Below is a small trained network, with its code and all its weights. Each question gives an input and a class and asks what happens when units are switched off, that is, made to give their printed mean instead of their output.

import numpy as np


def w(rows, s, z=0):
    codes = np.array(rows[::2]) - 128.0
    scale = np.full(codes.shape[1], s)
    scale[-1] = z or s
    return codes * scale


def f(y):
    return np.maximum(y, 0)


def log_softmax(a):
    a = a - a.max(-1, keepdims=True)
    return a - np.log(np.exp(a).sum(-1, keepdims=True))


def net(x, mask):
    res = np.array(x, float).reshape(1, 5) / 4 @ E
    y = f(res @ A[0][:, :-1].T + A[0][:, -1])
    res = res + np.where(mask, y, B[0][:, -1]) @ B[0][:, :-1]
    return log_softmax(res[-1] @ U[:, :-1].T + U[:, -1])


A, B = {}, {}
E = w([
[149,116,88,2,141,217,108,76],'x0',
[229,73,110,203,200,177,196,78],'x1',
[127,126,126,129,124,132,126,136],'x2',
[201,193,180,80,202,126,78,176],'x3',
[86,251,30,133,175,113,173,113],'x4',
],0.0096)
A[0] = w([
[68,254,41,119,168,115,198,102,41],'N0',
[134,116,62,56,120,157,85,99,23],'N1',
[148,152,106,56,128,162,145,81,37],'N2',
[64,149,89,182,68,135,180,92,146],'N3',
[191,170,172,116,188,125,72,175,208],'N4',
[88,60,156,145,35,113,116,27,181],'N5',
[154,91,167,129,57,179,77,116,40],'N6',
[64,70,70,117,92,162,174,58,140],'N7',
[142,146,99,100,194,110,68,150,98],'N8',
[71,187,73,117,179,133,181,103,32],'N9',
[192,82,127,188,213,163,209,71,1],'N10',
[41,135,152,130,126,65,85,165,72],'N11',
[55,139,119,110,96,149,71,112,79],'N12',
[48,214,211,59,58,74,78,133,37],'N13',
[50,122,135,36,58,145,108,177,42],'N14',
[156,103,57,34,122,160,102,68,171],'N15',
[136,161,152,236,109,32,174,182,99],'N16',
[101,125,78,89,95,52,110,149,30],'N17',
],0.0089,0.004)
B[0] = w([
[67,38,143,74,80,181,92,158,253],'N0',
[164,165,63,151,138,101,82,160,194],'N1',
[158,170,78,162,90,125,77,157,190],'N2',
[93,201,180,145,129,135,177,113,209],'N3',
[68,148,220,118,137,177,189,117,240],'N4',
[121,145,218,102,130,130,128,120,224],'N5',
[152,63,144,96,86,157,68,138,184],'N6',
[124,203,177,141,115,174,142,116,216],'N7',
[141,172,162,145,62,189,186,81,183],'N8',
[64,1,140,49,85,205,73,139,199],'N9',
[150,113,49,90,194,113,212,49,235],'N10',
[156,148,26,80,165,151,102,110,201],'N11',
[177,137,124,127,179,107,141,102,187],'N12',
[135,101,89,129,173,136,200,57,254],'N13',
[167,100,108,131,160,84,138,58,227],'N14',
[179,176,147,200,107,105,70,221,248],'N15',
[198,153,86,174,68,164,10,153,238],'N16',
[168,147,112,92,187,128,167,107,172],'N17',
],0.008,0.0099)
U = w([
[180,105,69,123,146,133,156,73,76],'0',
[125,11,167,102,84,156,84,157,123],'1',
[189,189,96,179,87,138,59,169,81],'2',
[142,151,156,128,106,142,123,124,254],'3',
[114,209,217,121,109,162,160,126,80],'4',
[112,134,143,127,131,81,139,180,163],'5',
],0.011,0.0098)

Each question gives the input, the list of numbers given to net, and the class t.
The units are the neurons (one row each of A and B). Each row of codes is followed by its name. A weight is (code - 128) times the scale printed after its matrix; where a second scale follows, it is the last column's (A, B and U).
mask holds one flag per neuron, in row order. A switched-off neuron (its flag False) gives its mean, the last column of its row in B, instead of its output. The means were averaged over made-up inputs and are rounded, as every weight is.
A unit's drop is (log p(t) with every unit on - log p(t) with that unit switched off) / (log p(t) with every unit on - log p(t) with every unit switched off).
The circuit of an input: a set's keep is (log p(t) with only the set's units on - log p(t) with every unit switched off) / (log p(t) with every unit on - log p(t) with every unit switched off). Starting from the 12 units with the biggest drops (on a tie, the unit counted first), units are removed one at a time, each time the one whose removal leaves the highest keep (on an exact tie, the one counted first), for as long as the keep stays at least 0.8.
circuit, biggest first: the units of the circuit, biggest drop first
k most important neurons: the k neurons with the biggest drops, biggest first
drop when u is switched off: that unit's drop, to one decimal
input [-8,1,5,1,8], class 1: 2 most important neurons -> N0, N9
input [3,4,-5,-7,7], class 1: circuit, biggest first -> N0
input [8,-5,-2,7,-7], class 2: 2 most important neurons -> N15, N1
input [6,5,-7,-1,-6], class 3: circuit, biggest first -> N0, N15
input [4,2,3,6,3], class 4: 2 most important neurons -> N4, N16
input [0,-6,7,6,8], class 1: 3 most important neurons -> N0, N9, N10
input [-6,-1,-2,-6,-4], class 2: 3 most important neurons -> N16, N4, N0
input [-3,-8,-3,6,0], class 0: circuit, biggest first -> N13, N11
input [3,7,-4,8,0], class 4: 3 most important neurons -> N4, N13, N14
input [5,-8,3,-8,7], class 0: 2 most important neurons -> N14, N13
input [1,1,1,2,5], class 1: circuit, biggest first -> N0, N9
input [-8,8,-7,7,-4], class 0: 2 most important neurons -> N10, N15
input [-7,3,-2,-8,1], class 4: 4 most important neurons -> N3, N5, N15, N7
input [4,-4,-1,-8,1], class 4: 3 most important neurons -> N7, N3, N5
input [8,6,-5,6,0], class 2: 2 most important neurons -> N15, N2
input [0,-6,0,-6,-4], class 0: most important neuron -> N14
input [6,-4,-1,1,-4], class 2: circuit, biggest first -> N15, N1
input [-4,3,4,8,5], class 4: drop when N8 is switched off -> 0.2
input [5,-8,0,-7,3], class 0: drop when N14 is switched off -> 1.0
input [2,-1,-6,-5,8], class 1: drop when N0 is switched off -> 0.6
input [1,-8,-1,8,5], class 0: circuit, biggest first -> N13
